Below are the code and all the weights of a small trained network. Each question names an input and a class and asks about switching units off, where a switched-off unit gives its printed mean instead of its output.

import numpy as np


def w(rows, s, z=0):
    codes = np.array(rows[::2]) - 128.0
    scale = np.full(codes.shape[1], s)
    scale[-1] = z or s
    return codes * scale


def norm(h):
    return h / np.sqrt((h * h).mean(-1, keepdims=True) + 1e-5)


def f(y):
    return np.maximum(y, 0)


def log_softmax(a):
    a = a - a.max(-1, keepdims=True)
    return a - np.log(np.exp(a).sum(-1, keepdims=True))


def net(x, mask):
    res = np.array(x, float).reshape(1, 6) / 4 @ E
    u = 0
    for l in range(2):
        y = f(norm(res) @ A[l][:, :-1].T + A[l][:, -1])
        res = res + np.where(mask[u : u + 16], y, B[l][:, -1]) @ B[l][:, :-1]
        u += 16
    return log_softmax(norm(res)[-1] @ U[:, :-1].T + U[:, -1])


A, B = {}, {}
E = w([
[167,145,107,113],'x0',
[120,197,96,180],'x1',
[99,94,9,129],'x2',
[125,127,127,132],'x3',
[112,178,135,82],'x4',
[132,128,126,126],'x5',
],0.013)
A[0] = w([
[12,133,148,79,174],'0.n0',
[97,147,44,64,65],'0.n1',
[167,222,118,221,35],'0.n2',
[79,112,150,120,99],'0.n3',
[9,106,137,138,28],'0.n4',
[112,185,142,74,173],'0.n5',
[13,194,107,61,55],'0.n6',
[144,190,144,75,137],'0.n7',
[72,39,163,78,158],'0.n8',
[132,170,124,158,20],'0.n9',
[140,74,177,212,126],'0.n10',
[137,78,120,188,65],'0.n11',
[101,125,48,135,1],'0.n12',
[184,73,87,174,106],'0.n13',
[16,178,114,185,90],'0.n14',
[106,108,118,214,27],'0.n15',
],0.013,0.0058)
B[0] = w([
[227,132,77,138,229],'0.n0',
[92,79,202,247,210],'0.n1',
[82,183,67,24,206],'0.n2',
[123,168,83,122,153],'0.n3',
[121,226,254,147,166],'0.n4',
[226,70,88,190,214],'0.n5',
[192,73,101,173,204],'0.n6',
[173,95,102,225,200],'0.n7',
[127,185,32,99,255],'0.n8',
[79,223,109,68,139],'0.n9',
[220,103,101,173,197],'0.n10',
[181,81,127,168,157],'0.n11',
[50,82,118,206,173],'0.n12',
[179,171,109,171,190],'0.n13',
[141,180,41,79,201],'0.n14',
[191,95,107,94,148],'0.n15',
],0.0088,0.0067)
A[1] = w([
[3,71,126,153,110],'1.n0',
[130,160,85,163,137],'1.n1',
[109,105,149,31,110],'1.n2',
[119,99,63,69,183],'1.n3',
[181,54,125,63,125],'1.n4',
[170,95,119,105,112],'1.n5',
[143,147,104,155,143],'1.n6',
[100,98,144,97,88],'1.n7',
[144,66,141,103,107],'1.n8',
[111,189,214,137,189],'1.n9',
[160,155,205,109,244],'1.n10',
[159,126,75,128,145],'1.n11',
[133,156,112,173,188],'1.n12',
[120,171,207,127,253],'1.n13',
[164,108,131,188,145],'1.n14',
[120,94,131,96,126],'1.n15',
],0.016,0.0046)
B[1] = w([
[68,194,196,170,152],'1.n0',
[135,148,147,76,232],'1.n1',
[157,221,63,109,132],'1.n2',
[86,174,191,169,201],'1.n3',
[100,202,47,112,195],'1.n4',
[108,175,143,102,186],'1.n5',
[165,121,164,112,216],'1.n6',
[114,164,102,149,128],'1.n7',
[130,113,65,143,151],'1.n8',
[1,84,83,187,152],'1.n9',
[80,124,104,191,189],'1.n10',
[140,177,176,101,255],'1.n11',
[130,98,166,85,229],'1.n12',
[38,102,84,237,160],'1.n13',
[126,132,254,132,246],'1.n14',
[157,140,83,124,132],'1.n15',
],0.0096,0.0095)
U = w([
[139,168,134,152,192],'0',
[136,163,137,135,218],'1',
[50,125,112,197,120],'2',
[219,127,103,160,86],'3',
[91,185,38,91,124],'4',
[146,154,144,136,121],'5',
[130,87,128,47,2],'6',
[84,6,115,26,13],'7',
],0.018,0.0075)

Each question gives the input, the list of numbers given to net, and the class t.
The units are the neurons (one row each of A and B). Each row of codes is followed by its name. A weight is (code - 128) times the scale printed after its matrix; where a second scale follows, it is the last column's (A, B and U).
mask holds one flag per neuron, layer by layer. A switched-off neuron (its flag False) gives its mean, the last column of its row in B, instead of its output. The means were averaged over made-up inputs and are rounded, as every weight is.
A unit's drop is (log p(t) with every unit on - log p(t) with that unit switched off) / (log p(t) with every unit on - log p(t) with every unit switched off).
The circuit of an input: a set's keep is (log p(t) with only the set's units on - log p(t) with every unit switched off) / (log p(t) with every unit on - log p(t) with every unit switched off). Starting from the 12 units with the biggest drops (on a tie, the unit counted first), units are removed one at a time, each time the one whose removal leaves the highest keep (on an exact tie, the one counted first), for as long as the keep stays at least 0.8.
circuit, biggest first: the units of the circuit, biggest drop first
unit that matters most: the unit with the biggest drop
top k neurons: the k neurons with the biggest drops, biggest first
drop of u: that unit's drop, to one decimal
input [4,3,1,1,7,4], class 3: circuit, biggest first -> [0.n5; 0.n6]
input [-4,-8,7,2,-5,7], class 4: circuit, biggest first -> [0.n8; 1.n4]
input [2,-4,6,5,4,5], class 2: circuit, biggest first -> [0.n1]
input [-5,-8,-7,-2,5,0], class 4: top 3 neurons -> [0.n1; 1.n4; 0.n8]
input [-4,-1,-2,-3,6,-4], class 3: circuit, biggest first -> [0.n5; 0.n0]
input [-1,7,8,-8,2,2], class 2: top 2 neurons -> [0.n1; 0.n12]
input [3,4,-2,5,8,-1], class 3: top 2 neurons -> [0.n5; 0.n7]
input [1,4,8,0,-4,-3], class 2: top 2 neurons -> [0.n12; 0.n0]
input [6,7,7,-3,7,-5], class 2: top 3 neurons -> [0.n1; 0.n12; 0.n0]
input [0,-2,-3,0,7,3], class 3: circuit, biggest first -> [0.n5; 0.n7]
input [6,7,8,5,-5,7], class 2: circuit, biggest first -> [0.n12; 0.n1]
input [3,-2,2,-6,-4,-2], class 5: circuit, biggest first -> [0.n0; 1.n14; 0.n14]
input [2,7,-2,7,5,6], class 4: top 3 neurons -> [0.n2; 1.n14; 0.n14]
input [-6,7,4,0,-7,-1], class 3: unit that matters most -> 0.n15
input [1,5,5,-5,4,-4], class 2: top 3 neurons -> [0.n12; 0.n1; 0.n10]
input [3,-8,7,1,-3,-6], class 4: top 2 neurons -> [0.n8; 1.n4]
input [0,8,-3,7,6,6], class 4: top 3 neurons -> [0.n2; 1.n14; 0.n14]
input [-3,5,3,6,-7,6], class 3: top 2 neurons -> [0.n11; 0.n10]
input [5,-7,7,3,4,-4], class 2: top 2 neurons -> [0.n1; 1.n3]
input [0,-8,-1,-6,7,3], class 4: circuit, biggest first -> [1.n4]
input [1,-5,4,-3,7,-6], class 3: drop of 0.n1 -> 0.2
input [-8,1,6,-3,-4,-6], class 1: drop of 1.n1 -> 0.1
input [-2,-5,-3,3,7,3], class 3: drop of 0.n5 -> 0.4
input [-5,-8,4,6,-5,-6], class 4: drop of 0.n13 -> -0.1
